Below is a small trained network, with its code and all its weights. Each question gives an input and a class and asks what happens when units are switched off, that is, made to give their printed mean instead of their output.

import numpy as np


def w(rows, s, z=0):
    codes = np.array(rows[::2]) - 128.0
    scale = np.full(codes.shape[1], s)
    scale[-1] = z or s
    return codes * scale


def f(y):
    return y / 2 * (1 + np.tanh(0.7978845608 * (y + 0.044715 * y**3)))


def log_softmax(a):
    a = a - a.max(-1, keepdims=True)
    return a - np.log(np.exp(a).sum(-1, keepdims=True))


def net(x, mask):
    res = np.array(x, float).reshape(1, 8) / 4 @ E
    y = f(res @ A[0][:, :-1].T + A[0][:, -1])
    res = res + np.where(mask, y, B[0][:, -1]) @ B[0][:, :-1]
    return log_softmax(res[-1] @ U[:, :-1].T + U[:, -1])


A, B = {}, {}
E = w([
[17,98,25],'x0',
[127,131,127],'x1',
[129,129,128],'x2',
[182,223,35],'x3',
[129,129,124],'x4',
[128,130,124],'x5',
[231,2,71],'x6',
[131,129,130],'x7',
],0.0038)
A[0] = w([
[174,151,176,80],'N0',
[184,147,185,92],'N1',
[199,36,77,91],'N2',
[135,121,159,39],'N3',
[82,149,164,69],'N4',
[80,191,157,79],'N5',
[106,100,157,91],'N6',
[190,145,178,104],'N7',
[165,136,172,71],'N8',
[106,158,143,65],'N9',
[103,75,160,52],'N10',
[130,128,120,254],'N11',
[8,78,3,102],'N12',
[109,127,147,34],'N13',
[130,156,150,51],'N14',
[54,225,172,85],'N15',
[202,33,76,96],'N16',
[138,140,135,66],'N17',
[198,255,6,117],'N18',
[50,229,173,87],'N19',
[131,140,121,186],'N20',
[104,151,146,47],'N21',
[66,33,215,102],'N22',
[90,87,170,57],'N23',
[117,163,130,116],'N24',
[180,65,94,82],'N25',
[90,135,114,56],'N26',
[31,90,33,96],'N27',
[227,159,218,92],'N28',
[76,51,202,98],'N29',
[134,95,113,66],'N30',
[198,39,79,94],'N31',
[135,123,124,51],'N32',
[85,64,195,112],'N33',
],0.0068,0.0042)
B[0] = w([
[159,177,152,108],'N0',
[164,170,165,117],'N1',
[56,218,89,162],'N2',
[170,172,109,85],'N3',
[124,173,82,108],'N4',
[95,185,91,128],'N5',
[150,134,101,110],'N6',
[155,170,172,124],'N7',
[168,171,140,101],'N8',
[127,169,101,100],'N9',
[169,165,69,99],'N10',
[76,45,175,253],'N11',
[217,203,243,216],'N12',
[156,176,92,84],'N13',
[146,183,112,90],'N14',
[52,214,81,165],'N15',
[47,215,90,168],'N16',
[149,163,115,93],'N17',
[221,68,2,208],'N18',
[42,215,76,172],'N19',
[113,101,137,178],'N20',
[139,181,94,92],'N21',
[192,97,42,156],'N22',
[171,154,75,101],'N23',
[114,136,110,127],'N24',
[97,197,101,129],'N25',
[155,184,113,99],'N26',
[194,189,201,179],'N27',
[186,199,205,144],'N28',
[179,108,58,140],'N29',
[139,174,103,99],'N30',
[58,212,94,161],'N31',
[151,170,105,88],'N32',
[168,103,75,140],'N33',
],0.026,0.003)
U = w([
[31,236,60,52],'0',
[112,96,143,252],'1',
[121,98,144,215],'2',
[115,102,145,172],'3',
[218,204,208,42],'4',
[116,92,132,97],'5',
[210,93,2,16],'6',
],0.0057,0.003)

Each question gives the input, the list of numbers given to net, and the class t.
The units are the neurons (one row each of A and B). Each row of codes is followed by its name. A weight is (code - 128) times the scale printed after its matrix; where a second scale follows, it is the last column's (A, B and U).
mask holds one flag per neuron, in row order. A switched-off neuron (its flag False) gives its mean, the last column of its row in B, instead of its output. The means were averaged over made-up inputs and are rounded, as every weight is.
A unit's drop is (log p(t) with every unit on - log p(t) with that unit switched off) / (log p(t) with every unit on - log p(t) with every unit switched off).
The circuit of an input: a set's keep is (log p(t) with only the set's units on - log p(t) with every unit switched off) / (log p(t) with every unit on - log p(t) with every unit switched off). Starting from the 12 units with the biggest drops (on a tie, the unit counted first), units are removed one at a time, each time the one whose removal leaves the highest keep (on an exact tie, the one counted first), for as long as the keep stays at least 0.8.
units of the circuit, in order: the units of the circuit, biggest drop first
k most important neurons: the k neurons with the biggest drops, biggest first
drop when u is switched off: that unit's drop, to one decimal
input [-6,5,-5,5,2,-6,-7,6], class 0: units of the circuit, in order	N19
input [1,0,-2,3,4,-7,-8,7], class 0: 2 most important neurons	N19; N15
input [5,3,1,-7,3,-3,5,-3], class 6: 3 most important neurons	N22; N29; N33
input [-3,-4,4,8,5,3,-3,-4], class 6: 2 most important neurons	N18; N12
input [2,2,-3,0,2,3,7,-7], class 0: 4 most important neurons	N16; N2; N31; N25
input [7,-2,-5,8,3,5,-1,-4], class 6: 2 most important neurons	N18; N28
input [3,4,8,-6,-3,0,-4,-3], class 6: units of the circuit, in order	N22; N29
input [-5,3,3,0,-5,2,-8,3], class 0: 2 most important neurons	N19; N15
input [-6,3,8,2,-5,0,-6,-2], class 0: 4 most important neurons	N19; N15; N12; N5
input [-2,-5,3,8,8,-6,8,5], class 0: 3 most important neurons	N16; N2; N31
input [7,-4,8,8,-7,-4,-3,-2], class 6: 2 most important neurons	N18; N28
input [-8,-6,2,2,-4,-3,7,0], class 4: 2 most important neurons	N28; N19
input [-6,-3,2,-8,-1,1,-4,-5], class 6: 2 most important neurons	N22; N29
input [8,-2,0,8,-1,0,-5,2], class 4: units of the circuit, in order	N12
input [-2,3,6,5,-6,5,-7,2], class 0: 3 most important neurons	N19; N15; N5
input [8,3,7,-8,-3,-6,4,3], class 4: 3 most important neurons	N12; N27; N18
input [7,6,-5,4,-5,-6,-3,1], class 4: drop when N9 is switched off	0.0
input [1,5,8,3,-5,-5,8,1], class 0: drop when N16 is switched off	0.2
input [-7,1,-6,3,3,-6,1,6], class 4: drop when N0 is switched off	0.2
